Below are the code and all the weights of a small trained network. Each question names an input and a target symbol and asks about switching units off, where a switched-off unit gives its printed mean instead of its output.

import numpy as np


def w(rows, s, z=0):
    codes = np.array(rows[::2]) - 128.0
    scale = np.full(codes.shape[1], s)
    scale[-1] = z or s
    return codes * scale


def norm(h):
    return h / np.sqrt((h * h).mean(-1, keepdims=True) + 1e-5)


def f(y):
    return np.maximum(y, 0)


def softmax(a):
    e = np.exp(a - a.max(-1, keepdims=True))
    return e / e.sum(-1, keepdims=True)


def log_softmax(a):
    a = a - a.max(-1, keepdims=True)
    return a - np.log(np.exp(a).sum(-1, keepdims=True))


def net(x, mask):
    ids = ['ΦΩβεζημπτ'.index(c) for c in x.split()]
    T = len(ids)
    res = E[ids] + P[:T]
    r = norm(res)
    for j in range(3):
        rows = slice(3 * j, 3 * j + 3)
        q, k, v = (r @ M[0][rows].T for M in (Q, K, V))
        z = softmax(np.where(np.tri(T) > 0, q @ k.T / 3**0.5, -1e9)) @ v
        o = O[0][rows]
        res = res + np.where(mask[j], z, o[:, -1]) @ o[:, :-1]
    y = f(norm(res) @ A[0][:, :-1].T + A[0][:, -1])
    res = res + np.where(mask[3:7], y, B[0][:, -1]) @ B[0][:, :-1]
    return log_softmax(norm(res)[-1] @ U[:, :-1].T + U[:, -1])


Q, K, V, O, A, B = {}, {}, {}, {}, {}, {}
E = w([
[119,101,95,124,112],'Φ',
[114,113,130,112,111],'Ω',
[115,107,119,113,107],'β',
[103,122,154,126,109],'ε',
[115,114,144,143,149],'ζ',
[190,94,32,111,126],'η',
[154,142,130,3,40],'μ',
[167,145,105,134,186],'π',
[143,213,157,62,158],'τ',
],0.017)
P = w([
[64,96,117,58,231],'0',
[65,139,46,134,101],'1',
[127,95,142,6,150],'2',
[91,154,45,155,83],'3',
[130,106,101,181,188],'4',
[117,149,89,174,91],'5',
[167,115,162,81,126],'6',
[125,157,96,175,71],'7',
[192,131,163,99,123],'8',
],0.017)
Q[0] = w([
[145,166,139,141,153],'head 0',
[93,149,95,136,70],'head 0',
[123,197,107,104,131],'head 0',
[132,134,184,123,249],'head 1',
[172,119,169,94,157],'head 1',
[167,32,198,144,148],'head 1',
[147,151,94,228,160],'head 2',
[38,85,121,126,210],'head 2',
[188,146,178,100,162],'head 2',
],0.02)
K[0] = w([
[139,154,140,109,119],'head 0',
[215,135,170,146,108],'head 0',
[154,169,146,118,149],'head 0',
[37,114,86,108,204],'head 1',
[82,99,138,87,109],'head 1',
[66,19,176,137,109],'head 1',
[170,68,57,205,151],'head 2',
[7,73,87,90,186],'head 2',
[166,131,183,63,133],'head 2',
],0.02)
V[0] = w([
[113,32,147,160,174],'head 0',
[117,229,115,149,111],'head 0',
[188,129,158,149,192],'head 0',
[212,142,129,100,150],'head 1',
[127,126,137,48,126],'head 1',
[172,7,137,157,73],'head 1',
[166,103,169,99,157],'head 2',
[171,129,94,90,127],'head 2',
[66,181,76,144,205],'head 2',
],0.02)
O[0] = w([
[133,157,72,49,208,141],'head 0',
[12,137,148,174,55,83],'head 0',
[196,177,85,112,64,15],'head 0',
[100,253,213,160,143,49],'head 1',
[100,91,138,178,167,223],'head 1',
[240,134,105,114,220,2],'head 1',
[99,65,98,49,191,98],'head 2',
[68,171,68,138,161,156],'head 2',
[243,250,190,128,118,184],'head 2',
],0.011,0.0083)
A[0] = w([
[197,73,102,214,155,192],'neuron 0',
[65,142,135,149,227,249],'neuron 1',
[130,178,178,90,251,253],'neuron 2',
[188,158,233,194,178,138],'neuron 3',
],0.021,0.002)
B[0] = w([
[78,109,215,121,150,206],'neuron 0',
[133,124,34,71,212,254],'neuron 1',
[108,161,140,113,253,232],'neuron 2',
[94,77,29,81,150,225],'neuron 3',
],0.021,0.011)
U = w([
[205,99,109,59,109,158],'Φ',
[119,72,224,102,133,175],'Ω',
[44,176,153,183,102,254],'β',
[110,123,178,135,168,72],'ε',
[118,209,52,84,102,100],'ζ',
[108,130,171,124,164,72],'η',
[88,175,103,70,248,129],'μ',
[100,135,151,136,162,28],'π',
[16,49,107,99,163,138],'τ',
],0.012,0.0036)

Each question gives the input, a string of symbols that net reads in full, and the target symbol t.
The units are the heads (3 rows each of Q, K, V and O) and the neurons (one row each of A and B). Each row of codes is followed by its name. A weight is (code - 128) times the scale printed after its matrix; where a second scale follows, it is the last column's (O, A, B and U).
mask holds one flag per unit, heads first, then neurons. A switched-off unit (its flag False) gives its mean, the last column of its rows in O or B, instead of its output. The means were averaged over made-up inputs and are rounded, as every weight is.
A unit's drop is (log p(t) with every unit on - log p(t) with that unit switched off) / (log p(t) with every unit on - log p(t) with every unit switched off).
The circuit of an input: a set's keep is (log p(t) with only the set's units on - log p(t) with every unit switched off) / (log p(t) with every unit on - log p(t) with every unit switched off). Starting from all 7 units, units are removed one at a time, each time the one whose removal leaves the highest keep (on an exact tie, the one counted first), for as long as the keep stays at least 0.8.
units of the circuit, in order: the units of the circuit, biggest drop first
most important unit: the unit with the biggest drop
top k neurons: the k neurons with the biggest drops, biggest first
which heads matter: for each layer, one digit per head in row order, 1 if its drop is at least 0.15 and else 0, layers parted by /
input τ ζ ζ ζ, target Φ: units of the circuit, in order : [head 1; neuron 2; head 2]
input β μ ζ π τ μ ε ζ τ, target τ: which heads matter : 100
input ζ ε ε ζ τ η, target β: which heads matter : 101
input ζ ε η ε τ β, target β: which heads matter : 000
input ε Φ β ζ, target Φ: units of the circuit, in order : [head 1; head 2; neuron 2]
input π ζ ζ Ω, target Φ: which heads matter : 010
input ζ Ω ε Ω η Φ π Ω, target ζ: most important unit : head 0
input π μ ε π ε β, target ζ: which heads matter : 001
input Ω ζ ε η β π, target ζ: units of the circuit, in order : [head 1; head 2; head 0; neuron 2]
input ζ τ ε μ, target β: top 2 neurons : [neuron 1; neuron 3]
input ε π Ω τ μ ζ, target β: which heads matter : 010
input ε Ω ε β τ η, target β: units of the circuit, in order : [head 0; neuron 1; neuron 3]
input Ω τ ζ ε τ ζ ζ ε ζ, target τ: which heads matter : 001
input π Ω β ε ε τ, target β: which heads matter : 000
input τ ε ε Ω ε ε, target Ω: units of the circuit, in order : [head 1; neuron 0; head 2; neuron 1]
input Ω ζ Ω Φ τ ε ζ β, target Φ: units of the circuit, in order : [head 0; neuron 2; neuron 1]
input ζ τ ε ε η ε ε Φ, target Ω: top 3 neurons : [neuron 0; neuron 1; neuron 2]
input π ε ε ζ ε Ω, target Φ: top 2 neurons : [neuron 2; neuron 1]
input ζ τ τ, target τ: units of the circuit, in order : [head 0; neuron 2]
input ε Ω ζ Φ ζ ε, target Φ: which heads matter : 110
input ε τ ε π, target β: units of the circuit, in order : [head 0; neuron 1; head 1]
input ε μ τ τ ζ π, target β: which heads matter : 100
input ζ ζ Φ ε, target Φ: which heads matter : 011
input μ ζ ε π Ω ε ζ Φ, target Φ: which heads matter : 100
input ζ β π ζ, target ζ: which heads matter : 101
input π μ μ ζ ε ε Φ π, target ζ: top neuron : [neuron 3]
